Below are the code and all the weights of a small trained network. Each question names an input and a class and asks about switching units off, where a switched-off unit gives its printed mean instead of its output.

import numpy as np


def w(rows, s, z=0):
    codes = np.array(rows[::2]) - 128.0
    scale = np.full(codes.shape[1], s)
    scale[-1] = z or s
    return codes * scale


def f(y):
    return np.maximum(y, 0)


def log_softmax(a):
    a = a - a.max(-1, keepdims=True)
    return a - np.log(np.exp(a).sum(-1, keepdims=True))


def net(x, mask):
    res = np.array(x, float).reshape(1, 2) / 4 @ E
    y = f(res @ A[0][:, :-1].T + A[0][:, -1])
    res = res + np.where(mask, y, B[0][:, -1]) @ B[0][:, :-1]
    return log_softmax(res[-1] @ U[:, :-1].T + U[:, -1])


A, B = {}, {}
E = w([
[160,183,121,130,3],'x0',
[155,79,175,216,110],'x1',
],0.016)
A[0] = w([
[184,71,193,236,107,127],'neuron 1',
[139,123,161,144,190,95],'neuron 2',
[105,133,86,92,126,232],'neuron 3',
[26,223,10,48,155,37],'neuron 4',
[104,151,73,31,129,53],'neuron 5',
[165,184,132,53,164,138],'neuron 6',
[141,208,153,139,55,102],'neuron 7',
[137,173,143,119,144,150],'neuron 8',
[213,169,112,108,39,133],'neuron 9',
[93,85,130,180,178,100],'neuron 10',
[128,128,111,122,142,255],'neuron 11',
[155,156,81,107,35,76],'neuron 12',
[100,96,129,58,203,95],'neuron 13',
],0.014,0.013)
B[0] = w([
[116,163,223,106,119,251],'neuron 1',
[166,192,104,143,170,170],'neuron 2',
[87,88,166,46,103,215],'neuron 3',
[148,178,187,166,120,237],'neuron 4',
[119,215,221,189,94,192],'neuron 5',
[94,139,169,135,155,192],'neuron 6',
[136,129,90,151,176,205],'neuron 7',
[106,147,146,98,119,153],'neuron 8',
[105,184,95,95,166,230],'neuron 9',
[106,171,101,181,163,189],'neuron 10',
[85,13,104,7,168,220],'neuron 11',
[129,189,88,129,149,200],'neuron 12',
[151,182,77,198,193,206],'neuron 13',
],0.015,0.018)
U = w([
[133,184,45,122,199,137],'0',
[131,156,206,115,117,92],'1',
[112,78,114,24,147,251],'2',
[168,100,85,113,112,93],'3',
[250,137,85,129,149,94],'4',
[121,98,73,145,81,100],'5',
[132,111,97,149,83,96],'6',
[128,126,89,161,74,109],'7',
],0.017,0.015)

Each question gives the input, the list of numbers given to net, and the class t.
The units are the neurons (one row each of A and B). Each row of codes is followed by its name. A weight is (code - 128) times the scale printed after its matrix; where a second scale follows, it is the last column's (A, B and U).
mask holds one flag per neuron, in row order. A switched-off neuron (its flag False) gives its mean, the last column of its row in B, instead of its output. The means were averaged over made-up inputs and are rounded, as every weight is.
A unit's drop is (log p(t) with every unit on - log p(t) with that unit switched off) / (log p(t) with every unit on - log p(t) with every unit switched off).
unit that matters most: the unit with the biggest drop
k most important neurons: the k neurons with the biggest drops, biggest first
drop when u is switched off: that unit's drop, to one decimal
input [2,-3], class 2: unit that matters most : neuron 1
input [-7,-8], class 1: 2 most important neurons : [neuron 4; neuron 5]
input [6,-8], class 1: 2 most important neurons : [neuron 5; neuron 4]
input [4,-5], class 1: 2 most important neurons : [neuron 5; neuron 13]
input [-8,8], class 0: 4 most important neurons : [neuron 10; neuron 2; neuron 5; neuron 4]
input [5,-6], class 1: 4 most important neurons : [neuron 5; neuron 4; neuron 13; neuron 3]
input [1,-4], class 1: 2 most important neurons : [neuron 4; neuron 5]
input [8,7], class 0: 3 most important neurons : [neuron 9; neuron 7; neuron 12]
input [8,8], class 0: 2 most important neurons : [neuron 9; neuron 7]
input [3,-1], class 2: 2 most important neurons : [neuron 13; neuron 10]
input [4,1], class 0: drop when neuron 7 is switched off : 0.2
input [-3,-3], class 2: drop when neuron 12 is switched off : 0.2
input [-2,-4], class 1: drop when neuron 5 is switched off : 0.4
input [4,3], class 0: unit that matters most : neuron 3
